cols: N F Q D
[ 15 -11 -12   4] : K662
[ 15 -11 -12   2] : K704
[-15   2  -3   5] : K581
[-10   6  13   1] : K434
[-4 -9  1  1] : K490
[ -3  -3   2 -15] : K25
[-15   2   0 -11] : K423
[51 17 -8 -2] : K155
[-13  -8 -26  45] : K165
[-12   7   5 -23] : K545
[-14   8  10   0] : K326
at: [ 2 -3]  K581, 1
col: [-15 -10  -4]  N

cols: L J M S G R U Z
[-20  10  15  18  31   2 -21   4] : K434
[ -1   1  15  18  31   2 -21   4] : K423
[  3   9  15 -20  31 -21   4  18] : K25
[-20   1   8  18  14   2 -16   4] : K662
[-20  10   8  18  14   2 -16   4] : K149
[-20  10  15  18  31   3 -21   4] : K704
at: [  3 -21]  K704, 5
at: [  9  15 -20  31]  K25, 1
order: [  3 -21   4 -20  10  15  18  31]  K704
diff K434: [-20  11  15  18  31   2 -21   4]  1, [10]
diff K25: [  2   9  15 -20  31 -21   4  18]  0, [3]

cols: P W V B
[  3 -15  13  11] : K704
[ 17 -11 -30  -6] : K434
[ 16 -14  21  -2] : K25
[ -4 -13   4  16] : K581
[ 17  -7  25 -10] : K490
[-16   1  -4  15] : K165
[ -3 -13 -32  17] : K149
[ -5  17 -38 -12] : K423
[-17  11 -24   6] : K662
[ 13 -16  11   3] : K155
[ 17 -10 -18  -7] : K326
[  6 -17  49  11] : K545
size: [-16   1  -4  15]  4
order: [  3  13 -16  11]  K155
size: [ 17 -11 -30]  3
size: [ 13 -16  11]  3

cols: A T Y X C
[ 18 -32 -16  -3 -14] : K490
[ 51 -21 -19   5  22] : K704
[ -3 -17  -7 -32 -14] : K434
[  1  -7  11 -23 -11] : K423
[11 10  3  4  7] : K581
[ -3 -17  18 -32 -14] : K545
diff K545: [ -2 -17  18 -32 -14]  0, [-3]
order: [-14 -32  18 -17  -3]  K545
size: [ 18 -32 -16]  3

cols: ditib puno dukef Sosib fibo
[ 44  21  43  33 -36]  K545
[-51  33   2   7 -36]  K149
[ -6  11 -36 -47 -25]  K662
[-18 -16 -29   6  34]  K434
[-21 -45 -25 -30   5]  K155
[ 23 -13 -34 -25  35]  K581
[ 18 -49 -23 -40   8]  K25
at: [  7 -36]  K149, 3
col: [  2 -36]  dukef
diff K662: [ -6  11 -36 -48 -25]  3, [-47]
diff K581: [ 23 -13 -34 -25  34]  4, [35]
size: [-51]  1
diff K545: [ 44  21  43  34 -36]  3, [33]
at: [-51  33]  K149, 0

cols: leli keveb sut poma dimi
[13 62 -4 44  1]  K155
[ 15 -10 -30  -2 -23]  K490
[ 21  17  11 -23   4]  K25
diff K155: [13 62 -4 43  1]  3, [44]
diff K490: [ 15 -10 -29  -2 -23]  2, [-30]
size: [13 62 -4 44  1]  5
diff K490: [ 15  -9 -30  -2 -23]  1, [-10]
order: [  4  21  17  11 -23]  K25
col: [44 -2]  poma
col: [  1 -23]  dimi

cols: Tamob gug zurug Furos fetud dori gaf Rok
[  6  23  -5  -9 -10 -11   6   2] = K326
[ 14  23  -5 -25  31  31   3  11] = K434
[  2  -2   7 -33  45  12 -10   7] = K155
[ 12 -33   7  46  -2   2   7 -10] = K662
diff K662: [ 13 -33   7  46  -2   2   7 -10]  0, [12]
col: [7 7]  zurug
q: [  6  23  -5  -9 -10 -11   6   2]  K326
at: [ 23  -5 -25  31  31   3  11]  K434, 1
size: [  2  -2   7 -33  45]  5
order: [  7   2  -2   7 -33  45  12 -10]  K155

